Below is a small trained network, with its code and all its weights. Each question gives an input and a target symbol and asks what happens when units are switched off, that is, made to give their printed mean instead of their output.

import numpy as np


def w(rows, s, z=0):
    codes = np.array(rows[::2]) - 128.0
    scale = np.full(codes.shape[1], s)
    scale[-1] = z or s
    return codes * scale


def norm(h):
    return h / np.sqrt((h * h).mean(-1, keepdims=True) + 1e-5)


def f(y):
    return np.maximum(y, 0)


def softmax(a):
    e = np.exp(a - a.max(-1, keepdims=True))
    return e / e.sum(-1, keepdims=True)


def log_softmax(a):
    a = a - a.max(-1, keepdims=True)
    return a - np.log(np.exp(a).sum(-1, keepdims=True))


def net(x, mask):
    ids = ['βεζηπφ'.index(c) for c in x.split()]
    T = len(ids)
    res = E[ids] + P[:T]
    u = 0
    for l in range(2):
        q, k, v = (norm(res) @ M[l].T for M in (Q, K, V))
        z = softmax(np.where(np.tri(T) > 0, q @ k.T / 2**0.5, -1e9)) @ v
        res = res + np.where(mask[u], z, O[l][:, -1]) @ O[l][:, :-1]
        u += 1
        y = f(norm(res) @ A[l][:, :-1].T + A[l][:, -1])
        res = res + np.where(mask[u : u + 16], y, B[l][:, -1]) @ B[l][:, :-1]
        u += 16
    return log_softmax(norm(res)[-1] @ U[:, :-1].T + U[:, -1])


Q, K, V, O, A, B = {}, {}, {}, {}, {}, {}
E = w([
[5,18,151,186,110,150,172],'β',
[80,233,190,109,91,209,147],'ε',
[155,142,132,161,115,233,185],'ζ',
[130,98,196,76,76,99,133],'η',
[166,63,104,133,124,151,166],'π',
[142,99,73,152,55,141,158],'φ',
],0.011)
P = w([
[242,122,253,117,89,114,149],'0',
[201,177,125,159,149,200,108],'1',
[101,131,156,218,129,72,232],'2',
[39,143,102,119,168,220,65],'3',
[219,156,134,121,120,133,90],'4',
[78,131,129,151,95,58,225],'5',
[40,90,122,87,148,153,68],'6',
[206,128,121,72,106,94,69],'7',
[70,149,97,86,32,45,210],'8',
[22,91,219,70,117,126,72],'9',
],0.0073)
Q[0] = w([
[123,95,197,120,55,115,255],'0.h1',
[201,191,116,174,194,34,149],'0.h1',
],0.0069)
K[0] = w([
[138,47,1,20,30,94,21],'0.h1',
[208,108,184,179,129,196,13],'0.h1',
],0.0068)
V[0] = w([
[171,107,231,170,199,249,217],'0.h1',
[102,184,210,254,127,110,52],'0.h1',
],0.003)
O[0] = w([
[78,57,128,2,182,23,149,255],'0.h1',
[137,72,151,105,54,186,216,85],'0.h1',
],0.0087,0.0024)
A[0] = w([
[65,75,161,135,103,134,136,122],'0.n1',
[106,155,214,128,172,104,103,143],'0.n2',
[185,226,60,70,149,99,140,121],'0.n3',
[113,167,190,106,199,193,199,146],'0.n4',
[160,149,63,99,108,126,179,42],'0.n5',
[92,164,171,210,123,113,122,90],'0.n6',
[233,134,84,55,254,147,55,5],'0.n7',
[108,197,141,188,98,78,184,195],'0.n8',
[65,152,195,157,126,246,110,45],'0.n9',
[106,89,157,118,135,114,162,143],'0.n10',
[81,135,194,132,134,84,174,121],'0.n11',
[131,21,93,171,145,116,106,109],'0.n12',
[61,87,71,96,78,130,152,139],'0.n13',
[150,175,171,140,178,128,130,80],'0.n14',
[96,151,139,128,190,192,134,180],'0.n15',
[172,94,21,179,139,87,144,133],'0.n16',
],0.0074,0.0018)
B[0] = w([
[143,123,144,67,114,152,144,253],'0.n1',
[169,86,62,147,183,186,161,189],'0.n2',
[134,164,110,38,85,145,187,162],'0.n3',
[182,80,168,123,100,110,125,227],'0.n4',
[146,166,199,195,193,158,135,166],'0.n5',
[178,115,97,93,140,86,77,159],'0.n6',
[104,39,116,255,156,112,204,176],'0.n7',
[75,99,53,157,165,140,130,199],'0.n8',
[143,85,77,121,104,108,127,230],'0.n9',
[117,182,61,104,54,176,103,224],'0.n10',
[157,144,66,98,121,125,93,237],'0.n11',
[165,109,165,104,65,139,93,218],'0.n12',
[137,157,177,91,161,122,158,252],'0.n13',
[116,86,197,85,81,126,164,142],'0.n14',
[110,96,134,80,136,65,115,190],'0.n15',
[210,41,42,116,136,109,136,182],'0.n16',
],0.006,0.0052)
Q[1] = w([
[96,13,173,44,54,254,158],'1.h1',
[94,126,127,104,159,198,66],'1.h1',
],0.0076)
K[1] = w([
[56,254,79,181,33,126,129],'1.h1',
[95,130,143,124,125,56,231],'1.h1',
],0.0065)
V[1] = w([
[107,215,111,165,171,96,131],'1.h1',
[129,152,114,193,215,255,179],'1.h1',
],0.0068)
O[1] = w([
[81,158,118,5,160,231,255,1],'1.h1',
[195,9,43,4,60,103,48,23],'1.h1',
],0.0044,0.0078)
A[1] = w([
[91,79,195,44,95,139,137,181],'1.n1',
[133,149,177,35,151,218,135,49],'1.n2',
[194,175,91,180,170,164,111,70],'1.n3',
[53,144,77,85,141,108,86,215],'1.n4',
[110,202,89,129,221,92,113,70],'1.n5',
[124,212,93,106,64,86,220,83],'1.n6',
[92,145,216,162,233,153,199,115],'1.n7',
[158,182,141,97,85,68,143,91],'1.n8',
[82,45,100,104,49,97,213,95],'1.n9',
[239,113,165,154,137,103,128,143],'1.n10',
[43,139,102,208,141,63,106,250],'1.n11',
[105,94,219,188,134,142,39,215],'1.n12',
[94,101,18,150,133,172,42,195],'1.n13',
[252,125,81,119,198,119,179,42],'1.n14',
[104,114,143,170,221,89,2,102],'1.n15',
[171,224,180,187,101,86,119,85],'1.n16',
],0.0073,0.0027)
B[1] = w([
[162,145,107,152,66,96,123,254],'1.n1',
[35,42,94,182,180,184,107,168],'1.n2',
[67,126,176,24,75,89,95,146],'1.n3',
[195,150,125,124,139,82,211,178],'1.n4',
[220,118,81,61,100,73,106,133],'1.n5',
[95,109,174,186,90,122,86,177],'1.n6',
[145,201,119,52,150,143,252,153],'1.n7',
[114,76,112,127,154,217,149,166],'1.n8',
[137,176,164,118,158,155,108,247],'1.n9',
[2,138,68,88,177,127,102,221],'1.n10',
[157,75,87,67,151,165,88,210],'1.n11',
[180,209,150,195,139,123,113,225],'1.n12',
[145,140,43,169,227,151,175,159],'1.n13',
[159,182,179,99,36,153,155,177],'1.n14',
[65,136,195,54,236,145,20,148],'1.n15',
[144,76,92,101,139,146,169,176],'1.n16',
],0.0069,0.007)
U = w([
[176,121,91,2,96,75,153,121],'β',
[159,157,143,204,53,86,97,120],'ε',
[79,52,133,139,104,209,142,53],'ζ',
[197,79,20,206,153,126,156,53],'η',
[95,142,134,106,190,83,84,251],'π',
[133,165,146,146,150,134,225,201],'φ',
],0.0091,0.0023)

Each question gives the input, a string of symbols that net reads in full, and the target symbol t.
The units are the heads (2 rows each of Q, K, V and O) and the neurons (one row each of A and B). Each row of codes is followed by its name. A weight is (code - 128) times the scale printed after its matrix; where a second scale follows, it is the last column's (O, A, B and U).
mask holds one flag per unit, layer by layer, with each layer's heads first. A switched-off unit (its flag False) gives its mean, the last column of its rows in O or B, instead of its output. The means were averaged over made-up inputs and are rounded, as every weight is.
A unit's drop is (log p(t) with every unit on - log p(t) with that unit switched off) / (log p(t) with every unit on - log p(t) with every unit switched off).
The circuit of an input: a set's keep is (log p(t) with only the set's units on - log p(t) with every unit switched off) / (log p(t) with every unit on - log p(t) with every unit switched off). Starting from the 12 units with the biggest drops (on a tie, the unit counted first), units are removed one at a time, each time the one whose removal leaves the highest keep (on an exact tie, the one counted first), for as long as the keep stays at least 0.8.
units of the circuit, in order: the units of the circuit, biggest drop first
unit that matters most: the unit with the biggest drop
k most important neurons: the k neurons with the biggest drops, biggest first
top k neurons in layer l: the k neurons of layer l with the biggest drops, biggest first
input β β β ε η π φ β φ, target η: 2 most important neurons : (0.n8 1.n11)
input π η β φ π η β, target φ: unit that matters most : 1.h1
input ε β ε π β ζ ζ, target β: 2 most important neurons : (0.n2 0.n15)
input β β ζ φ β π η π φ π, target η: units of the circuit, in order : (0.h1 1.n13)
input β φ ε β β β φ, target ε: top 3 neurons in layer 0 : (0.n4 0.n13 0.n6)
input β η π β, target π: 2 most important neurons : (1.n15 0.n13)
input β η φ π η φ β η ζ, target ζ: units of the circuit, in order : (1.n12 1.n6)
input ε β β π η ζ π, target β: 2 most important neurons : (0.n8 0.n13)
input φ ε β β φ, target β: units of the circuit, in order : (1.n3 1.n14 1.n12)
input ε ε η π, target φ: 2 most important neurons : (0.n11 0.n4)
input φ ζ β π φ, target β: top 3 neurons in layer 1 : (1.n14 1.n3 1.n10)
input β β φ φ β β ζ, target ε: 3 most important neurons : (0.n16 0.n2 0.n11)
input ζ φ π φ π η π ζ ζ ζ, target β: units of the circuit, in order : (1.h1 0.n15)
input ε φ η ε β, target ε: unit that matters most : 0.n2
input ε π π ζ φ β π, target ε: 3 most important neurons : (0.n12 0.n2 0.n11)
input β φ π ζ, target π: units of the circuit, in order : (0.n10 1.n15 0.n15)
input ε π ζ π η ε π β φ β, target η: 3 most important neurons : (1.n13 0.n9 0.n2)
input β ε β η η ζ β ζ, target φ: 2 most important neurons : (0.n7 0.n10)
input ζ ε β ε ζ β π β β, target β: top 2 neurons in layer 1 : (1.n11 1.n4)
input φ φ ε β π ε, target β: unit that matters most : 0.n8
input β π β φ π β φ β ε, target η: 2 most important neurons : (0.n8 0.n1)
input ε η φ ε η η η, target φ: top 3 neurons in layer 0 : (0.n16 0.n4 0.n12)
input β η η ζ ε β ε, target ε: 2 most important neurons : (0.n9 0.n4)
input φ β β φ, target ε: 2 most important neurons : (0.n13 0.n11)
input β η ζ β β η β, target φ: top 2 neurons in layer 1 : (1.n7 1.n4)
input η ε η ε φ β, target η: top 2 neurons in layer 1 : (1.n11 1.n10)
input ε β ε β β η, target ζ: top neuron in layer 1 : (1.n8)
